Below is a small trained network, with its code and all its weights. Each question gives an input and a target symbol and asks what happens when units are switched off, that is, made to give their printed mean instead of their output.

import numpy as np


def w(rows, s, z=0):
    codes = np.array(rows[::2]) - 128.0
    scale = np.full(codes.shape[1], s)
    scale[-1] = z or s
    return codes * scale


def norm(h):
    return h / np.sqrt((h * h).mean(-1, keepdims=True) + 1e-5)


def f(y):
    return y / 2 * (1 + np.tanh(0.7978845608 * (y + 0.044715 * y**3)))


def softmax(a):
    e = np.exp(a - a.max(-1, keepdims=True))
    return e / e.sum(-1, keepdims=True)


def log_softmax(a):
    a = a - a.max(-1, keepdims=True)
    return a - np.log(np.exp(a).sum(-1, keepdims=True))


def net(x, mask):
    ids = ['εηθτφψ'.index(c) for c in x.split()]
    T = len(ids)
    res = E[ids] + P[:T]
    u = 0
    for l in range(3):
        q, k, v = (norm(res) @ M[l].T for M in (Q, K, V))
        z = softmax(np.where(np.tri(T) > 0, q @ k.T / 3**0.5, -1e9)) @ v
        res = res + np.where(mask[u], z, O[l][:, -1]) @ O[l][:, :-1]
        u += 1
        y = f(norm(res) @ A[l][:, :-1].T + A[l][:, -1])
        res = res + np.where(mask[u : u + 4], y, B[l][:, -1]) @ B[l][:, :-1]
        u += 4
    return log_softmax(norm(res)[-1] @ U[:, :-1].T + U[:, -1])


Q, K, V, O, A, B = {}, {}, {}, {}, {}, {}
E = w([
[103,147,158,153,81,93,115,79,125,77],'ε',
[53,169,192,80,180,99,73,177,131,180],'η',
[213,147,21,140,102,109,141,152,123,136],'θ',
[152,199,192,135,124,186,176,164,169,122],'τ',
[154,110,7,202,152,130,114,101,43,106],'φ',
[103,111,136,139,154,184,38,119,163,119],'ψ',
],0.018)
P = w([
[81,115,120,72,71,161,146,112,90,161],'0',
[206,128,123,68,117,163,97,190,24,119],'1',
[103,184,83,112,73,120,90,253,67,63],'2',
[163,181,94,107,172,191,139,62,117,152],'3',
[211,92,171,150,164,137,76,173,59,124],'4',
[124,165,108,183,97,93,90,210,118,62],'5',
[70,118,109,113,179,79,201,118,191,149],'6',
[172,72,179,187,183,106,98,153,113,150],'7',
[118,137,135,213,125,86,71,175,158,85],'8',
[132,216,82,106,181,98,76,31,147,198],'9',
],0.015)
Q[0] = w([
[145,132,165,206,67,80,69,195,87,115],'0.h1',
[147,215,126,171,104,143,98,35,113,255],'0.h1',
[186,41,169,66,115,171,133,103,88,173],'0.h1',
],0.0099)
K[0] = w([
[126,76,187,155,125,68,98,165,172,131],'0.h1',
[45,73,97,78,127,95,219,106,157,147],'0.h1',
[121,93,156,97,62,133,145,198,2,103],'0.h1',
],0.013)
V[0] = w([
[80,198,218,93,127,174,106,68,170,26],'0.h1',
[83,146,122,147,176,69,127,131,31,43],'0.h1',
[101,44,78,114,161,130,1,47,166,103],'0.h1',
],0.0061)
O[0] = w([
[127,138,54,153,100,191,47,126,224,205,254],'0.h1',
[233,51,179,119,82,59,129,145,171,155,232],'0.h1',
[129,61,92,2,168,199,83,115,183,72,121],'0.h1',
],0.0095,0.0036)
A[0] = w([
[79,2,78,178,207,122,83,112,202,121,28],'0.n1',
[40,126,28,161,76,145,123,34,149,12,180],'0.n2',
[197,94,205,64,107,42,113,177,138,145,18],'0.n3',
[200,142,84,120,33,35,175,13,115,204,252],'0.n4',
],0.0064,0.0022)
B[0] = w([
[90,111,162,132,134,35,178,149,145,143,200],'0.n1',
[150,255,166,89,212,155,72,198,159,157,220],'0.n2',
[128,71,93,147,74,178,123,35,116,47,206],'0.n3',
[116,116,179,84,191,75,60,156,202,210,253],'0.n4',
],0.0078,0.0045)
Q[1] = w([
[114,128,96,49,207,112,157,1,143,162],'1.h1',
[101,41,79,48,88,214,208,6,43,134],'1.h1',
[60,210,92,134,53,67,131,144,150,76],'1.h1',
],0.0081)
K[1] = w([
[95,150,88,33,64,81,88,107,103,177],'1.h1',
[138,130,135,47,2,172,103,137,11,166],'1.h1',
[91,9,73,147,219,160,114,168,43,172],'1.h1',
],0.008)
V[1] = w([
[181,201,254,133,84,170,120,165,180,127],'1.h1',
[119,144,111,210,116,76,41,48,114,138],'1.h1',
[190,94,166,205,100,221,211,158,146,187],'1.h1',
],0.0061)
O[1] = w([
[171,53,146,101,171,95,153,132,94,25,255],'1.h1',
[125,103,134,145,97,139,95,60,49,113,183],'1.h1',
[110,167,143,104,199,116,110,195,145,254,68],'1.h1',
],0.013,0.0044)
A[1] = w([
[145,89,190,188,125,89,134,254,132,144,3],'1.n1',
[151,138,175,184,168,59,180,160,192,89,101],'1.n2',
[141,126,94,157,160,122,46,142,125,70,208],'1.n3',
[100,137,111,105,162,117,110,125,157,108,114],'1.n4',
],0.0098,0.003)
B[1] = w([
[222,183,31,82,239,64,67,151,119,139,181],'1.n1',
[160,131,159,126,178,59,3,135,50,161,178],'1.n2',
[115,176,179,104,113,92,145,189,156,160,254],'1.n3',
[167,108,51,100,195,235,170,144,91,146,154],'1.n4',
],0.012,0.0094)
Q[2] = w([
[106,235,99,138,165,76,127,1,143,148],'2.h1',
[109,115,136,116,97,71,91,213,128,117],'2.h1',
[174,158,137,66,170,168,36,73,191,74],'2.h1',
],0.0091)
K[2] = w([
[62,72,94,158,204,98,254,80,136,204],'2.h1',
[240,92,150,239,157,136,59,106,137,143],'2.h1',
[14,78,95,127,218,35,77,41,230,104],'2.h1',
],0.0057)
V[2] = w([
[42,65,149,57,120,157,186,136,80,196],'2.h1',
[211,108,82,207,150,198,140,160,87,88],'2.h1',
[1,29,197,144,166,170,134,157,58,155],'2.h1',
],0.0086)
O[2] = w([
[210,153,106,129,155,59,71,107,108,140,3],'2.h1',
[85,169,75,157,75,127,3,93,91,106,19],'2.h1',
[98,123,83,141,161,135,78,199,51,140,5],'2.h1',
],0.015,0.0045)
A[2] = w([
[92,160,103,252,71,134,128,131,113,171,234],'2.n1',
[153,31,148,136,127,106,139,82,125,126,177],'2.n2',
[105,144,136,126,115,151,100,175,106,86,6],'2.n3',
[127,132,160,128,100,83,128,154,135,129,13],'2.n4',
],0.019,0.0023)
B[2] = w([
[64,245,230,137,34,197,82,132,96,240,196],'2.n1',
[133,75,122,248,91,179,73,151,127,104,254],'2.n2',
[138,126,172,221,184,144,218,131,171,126,159],'2.n3',
[105,146,51,113,148,173,140,73,71,129,216],'2.n4',
],0.016,0.0085)
U = w([
[156,114,107,181,95,144,102,109,87,64,208],'ε',
[112,158,132,173,185,99,254,15,47,117,137],'η',
[132,179,11,52,112,177,129,47,127,75,241],'θ',
[179,161,124,142,177,47,110,170,90,163,105],'τ',
[111,201,160,142,66,129,142,129,88,187,141],'φ',
[152,153,159,192,130,87,237,181,236,157,3],'ψ',
],0.0076,0.0026)

Each question gives the input, a string of symbols that net reads in full, and the target symbol t.
The units are the heads (3 rows each of Q, K, V and O) and the neurons (one row each of A and B). Each row of codes is followed by its name. A weight is (code - 128) times the scale printed after its matrix; where a second scale follows, it is the last column's (O, A, B and U).
mask holds one flag per unit, layer by layer, with each layer's heads first. A switched-off unit (its flag False) gives its mean, the last column of its rows in O or B, instead of its output. The means were averaged over made-up inputs and are rounded, as every weight is.
A unit's drop is (log p(t) with every unit on - log p(t) with that unit switched off) / (log p(t) with every unit on - log p(t) with every unit switched off).
The circuit of an input: a set's keep is (log p(t) with only the set's units on - log p(t) with every unit switched off) / (log p(t) with every unit on - log p(t) with every unit switched off). Starting from the 12 units with the biggest drops (on a tie, the unit counted first), units are removed one at a time, each time the one whose removal leaves the highest keep (on an exact tie, the one counted first), for as long as the keep stays at least 0.8.
units of the circuit, in order: the units of the circuit, biggest drop first
k most important neurons of layer l: the k neurons of layer l with the biggest drops, biggest first
drop of u: that unit's drop, to one decimal
input φ φ τ η η η φ ε τ φ, target ε: units of the circuit, in order	(0.h1; 2.n2)
input φ ψ φ τ φ, target τ: units of the circuit, in order	(1.h1)
input θ θ τ φ ψ, target τ: units of the circuit, in order	(1.h1; 1.n1)
input τ ψ ε η φ φ θ, target τ: 2 most important neurons of layer 0	(0.n4; 0.n3)
input ψ ψ φ η η φ φ, target τ: units of the circuit, in order	(1.n2; 0.n2; 0.n1)
input η τ ψ ε θ θ φ η τ, target φ: units of the circuit, in order	(1.h1; 2.n1)
input ε ψ ε ε θ τ, target τ: units of the circuit, in order	(1.n1; 1.n2)
input ε ε ψ φ, target ψ: units of the circuit, in order	(2.n4; 2.h1; 0.n4)
input η τ ε τ τ ε ε, target φ: units of the circuit, in order	(0.h1; 2.n1)
input φ η τ ψ θ ε, target ψ: units of the circuit, in order	(0.h1; 2.n3; 1.n3)
input ε ε ε η ε ε, target η: 3 most important neurons of layer 2	(2.n4; 2.n3; 2.n2)
input θ φ φ θ, target η: 2 most important neurons of layer 0	(0.n4; 0.n3)
input τ φ φ η φ ε η η η ε, target τ: 2 most important neurons of layer 0	(0.n2; 0.n4)
input ε θ ε η ε ε φ ε θ, target φ: units of the circuit, in order	(1.h1)
input ε τ ε θ η θ τ τ θ φ, target φ: units of the circuit, in order	(0.h1; 2.n1)
input ε η η, target η: 3 most important neurons of layer 2	(2.n4; 2.n3; 2.n2)
input ψ η ε φ, target θ: 2 most important neurons of layer 1	(1.n2; 1.n4)
input φ η θ ψ φ, target φ: 3 most important neurons of layer 0	(0.n2; 0.n1; 0.n4)
input η ε φ θ τ ε η φ ε ψ, target τ: drop of 2.n4	0.1
input η η τ η η η ε, target τ: units of the circuit, in order	(1.n2)
input ψ φ η ε η τ, target τ: drop of 1.n2	0.1
input η ε ε θ θ θ τ, target η: drop of 0.n4	0.2
input ε ε η φ ε φ ε η φ θ, target ψ: 2 most important neurons of layer 1	(1.n2; 1.n1)
